Here is a tiny trained network, its code and every weight. The questions are about switching its units off for an input and a target symbol, where a switched-off unit gives its printed mean instead of its output.

import numpy as np


def w(rows, s, z=0):
    codes = np.array(rows[::2]) - 128.0
    scale = np.full(codes.shape[1], s)
    scale[-1] = z or s
    return codes * scale


def norm(h):
    return h / np.sqrt((h * h).mean(-1, keepdims=True) + 1e-5)


def f(y):
    return np.maximum(y, 0)


def softmax(a):
    e = np.exp(a - a.max(-1, keepdims=True))
    return e / e.sum(-1, keepdims=True)


def log_softmax(a):
    a = a - a.max(-1, keepdims=True)
    return a - np.log(np.exp(a).sum(-1, keepdims=True))


def net(x, mask):
    ids = ['ΓΞΠΣΨαεημτφω'.index(c) for c in x.split()]
    T = len(ids)
    res = E[ids] + P[:T]
    u = 0
    for l in range(2):
        q, k, v = (norm(res) @ M[l].T for M in (Q, K, V))
        z = softmax(np.where(np.tri(T) > 0, q @ k.T / 2**0.5, -1e9)) @ v
        res = res + np.where(mask[u], z, O[l][:, -1]) @ O[l][:, :-1]
        u += 1
        y = f(norm(res) @ A[l][:, :-1].T + A[l][:, -1])
        res = res + np.where(mask[u : u + 4], y, B[l][:, -1]) @ B[l][:, :-1]
        u += 4
    return log_softmax(norm(res)[-1] @ U[:, :-1].T + U[:, -1])


Q, K, V, O, A, B = {}, {}, {}, {}, {}, {}
E = w([
[127,147,155,166,195],'Γ',
[115,115,144,58,176],'Ξ',
[44,80,165,92,104],'Π',
[44,144,119,181,84],'Σ',
[199,136,155,127,179],'Ψ',
[104,131,92,192,160],'α',
[144,157,144,192,56],'ε',
[2,139,100,139,107],'η',
[54,91,249,170,205],'μ',
[107,166,130,97,143],'τ',
[174,60,114,65,164],'φ',
[82,109,94,71,118],'ω',
],0.022)
P = w([
[121,134,171,75,62],'0',
[115,125,204,180,140],'1',
[188,253,118,77,100],'2',
[110,146,154,151,148],'3',
[102,109,221,134,147],'4',
[175,255,138,99,188],'5',
[138,135,154,167,187],'6',
[90,139,202,181,89],'7',
[228,246,157,108,239],'8',
[122,104,125,131,83],'9',
],0.01)
Q[0] = w([
[187,188,27,11,201],'0.h0',
[61,84,34,202,151],'0.h0',
],0.011)
K[0] = w([
[51,66,43,4,180],'0.h0',
[171,154,39,192,53],'0.h0',
],0.013)
V[0] = w([
[69,77,54,78,148],'0.h0',
[104,75,71,2,93],'0.h0',
],0.0038)
O[0] = w([
[40,68,117,2,207,36],'0.h0',
[14,102,143,12,106,6],'0.h0',
],0.0052,0.0016)
A[0] = w([
[164,233,141,137,166,148],'0.n0',
[189,247,46,31,127,252],'0.n1',
[56,104,98,171,147,156],'0.n2',
[129,55,152,170,144,136],'0.n3',
],0.014,0.0025)
B[0] = w([
[114,133,95,46,147,255],'0.n0',
[89,188,92,185,250,229],'0.n1',
[182,104,134,144,158,210],'0.n2',
[84,154,110,130,11,195],'0.n3',
],0.017,0.0073)
Q[1] = w([
[130,70,32,230,237],'1.h0',
[175,178,83,85,249],'1.h0',
],0.014)
K[1] = w([
[146,92,22,225,189],'1.h0',
[99,201,135,160,252],'1.h0',
],0.014)
V[1] = w([
[114,148,154,46,124],'1.h0',
[215,1,108,121,85],'1.h0',
],0.0076)
O[1] = w([
[128,231,218,193,30,146],'1.h0',
[170,2,157,110,105,1],'1.h0',
],0.0068,0.0056)
A[1] = w([
[22,130,153,62,19,3],'1.n0',
[94,147,32,8,155,165],'1.n1',
[35,76,99,165,197,129],'1.n2',
[23,162,212,97,254,203],'1.n3',
],0.0097,0.0029)
B[1] = w([
[171,182,71,134,160,179],'1.n0',
[138,51,253,155,84,200],'1.n1',
[96,165,141,134,32,179],'1.n2',
[154,54,85,129,178,250],'1.n3',
],0.012)
U = w([
[89,198,87,175,210,201],'Γ',
[171,149,70,120,215,195],'Ξ',
[4,167,121,74,83,122],'Π',
[119,134,170,197,151,45],'Σ',
[180,176,181,86,149,65],'Ψ',
[108,122,54,158,143,52],'α',
[173,176,131,161,136,156],'ε',
[43,122,116,113,139,3],'η',
[133,102,206,161,143,114],'μ',
[35,105,151,85,136,233],'τ',
[112,127,70,16,115,157],'φ',
[190,78,98,136,154,86],'ω',
],0.011,0.0027)

Each question gives the input, a string of symbols that net reads in full, and the target symbol t.
The units are the heads (2 rows each of Q, K, V and O) and the neurons (one row each of A and B). Each row of codes is followed by its name. A weight is (code - 128) times the scale printed after its matrix; where a second scale follows, it is the last column's (O, A, B and U).
mask holds one flag per unit, layer by layer, with each layer's heads first. A switched-off unit (its flag False) gives its mean, the last column of its rows in O or B, instead of its output. The means were averaged over made-up inputs and are rounded, as every weight is.
A unit's drop is (log p(t) with every unit on - log p(t) with that unit switched off) / (log p(t) with every unit on - log p(t) with every unit switched off).
The circuit of an input: a set's keep is (log p(t) with only the set's units on - log p(t) with every unit switched off) / (log p(t) with every unit on - log p(t) with every unit switched off). Starting from all 10 units, units are removed one at a time, each time the one whose removal leaves the highest keep (on an exact tie, the one counted first), for as long as the keep stays at least 0.8.
circuit, biggest first: the units of the circuit, biggest drop first
unit that matters most: the unit with the biggest drop
k most important neurons: the k neurons with the biggest drops, biggest first
k most important neurons of layer l: the k neurons of layer l with the biggest drops, biggest first
drop when u is switched off: that unit's drop, to one decimal
input η ω τ Ξ Π, target Π: unit that matters most : 0.n3
input ε Ξ Π, target Γ: 3 most important neurons : (0.n0; 1.n0; 0.n2)
input φ ε ε Π α Ψ ω, target τ: 3 most important neurons : (1.n1; 1.n2; 1.n0)
input ε Ξ Π φ ω, target ω: 2 most important neurons : (0.n1; 0.n3)
input Π φ φ η ω α Γ Ψ, target Ψ: circuit, biggest first : (0.n1; 1.h0; 0.n0)
input Π η μ α ε Π Ψ Ψ, target Ψ: circuit, biggest first : (0.n1; 0.n0; 1.h0)
input η φ Σ μ τ, target τ: 3 most important neurons of layer 0 : (0.n0; 0.n2; 0.n1)
input μ ε τ φ, target μ: 2 most important neurons : (1.n1; 0.n0)
input Ψ φ ω φ Γ ε φ φ, target φ: 2 most important neurons of layer 0 : (0.n1; 0.n3)
input Π Π α μ Ψ Π, target Ξ: 3 most important neurons : (0.n1; 0.n3; 1.n1)
input Σ Ψ μ ε ω, target ω: 3 most important neurons of layer 0 : (0.n3; 0.n1; 0.n0)
input Π Γ μ α μ Π, target Ξ: 2 most important neurons : (0.n1; 1.n3)
input ε Ψ Π, target Γ: drop when 0.n0 is switched off : 0.1
input Γ τ Ψ φ φ, target φ: drop when 0.n1 is switched off : 1.6
input ε Π Ξ, target Γ: drop when 0.n1 is switched off : 1.9
input ε τ Ξ Γ τ Γ Σ Ξ Γ φ, target μ: most important neuron of layer 1 : (1.n1)
input Ψ η φ ε τ, target τ: 2 most important neurons of layer 0 : (0.n2; 0.n0)
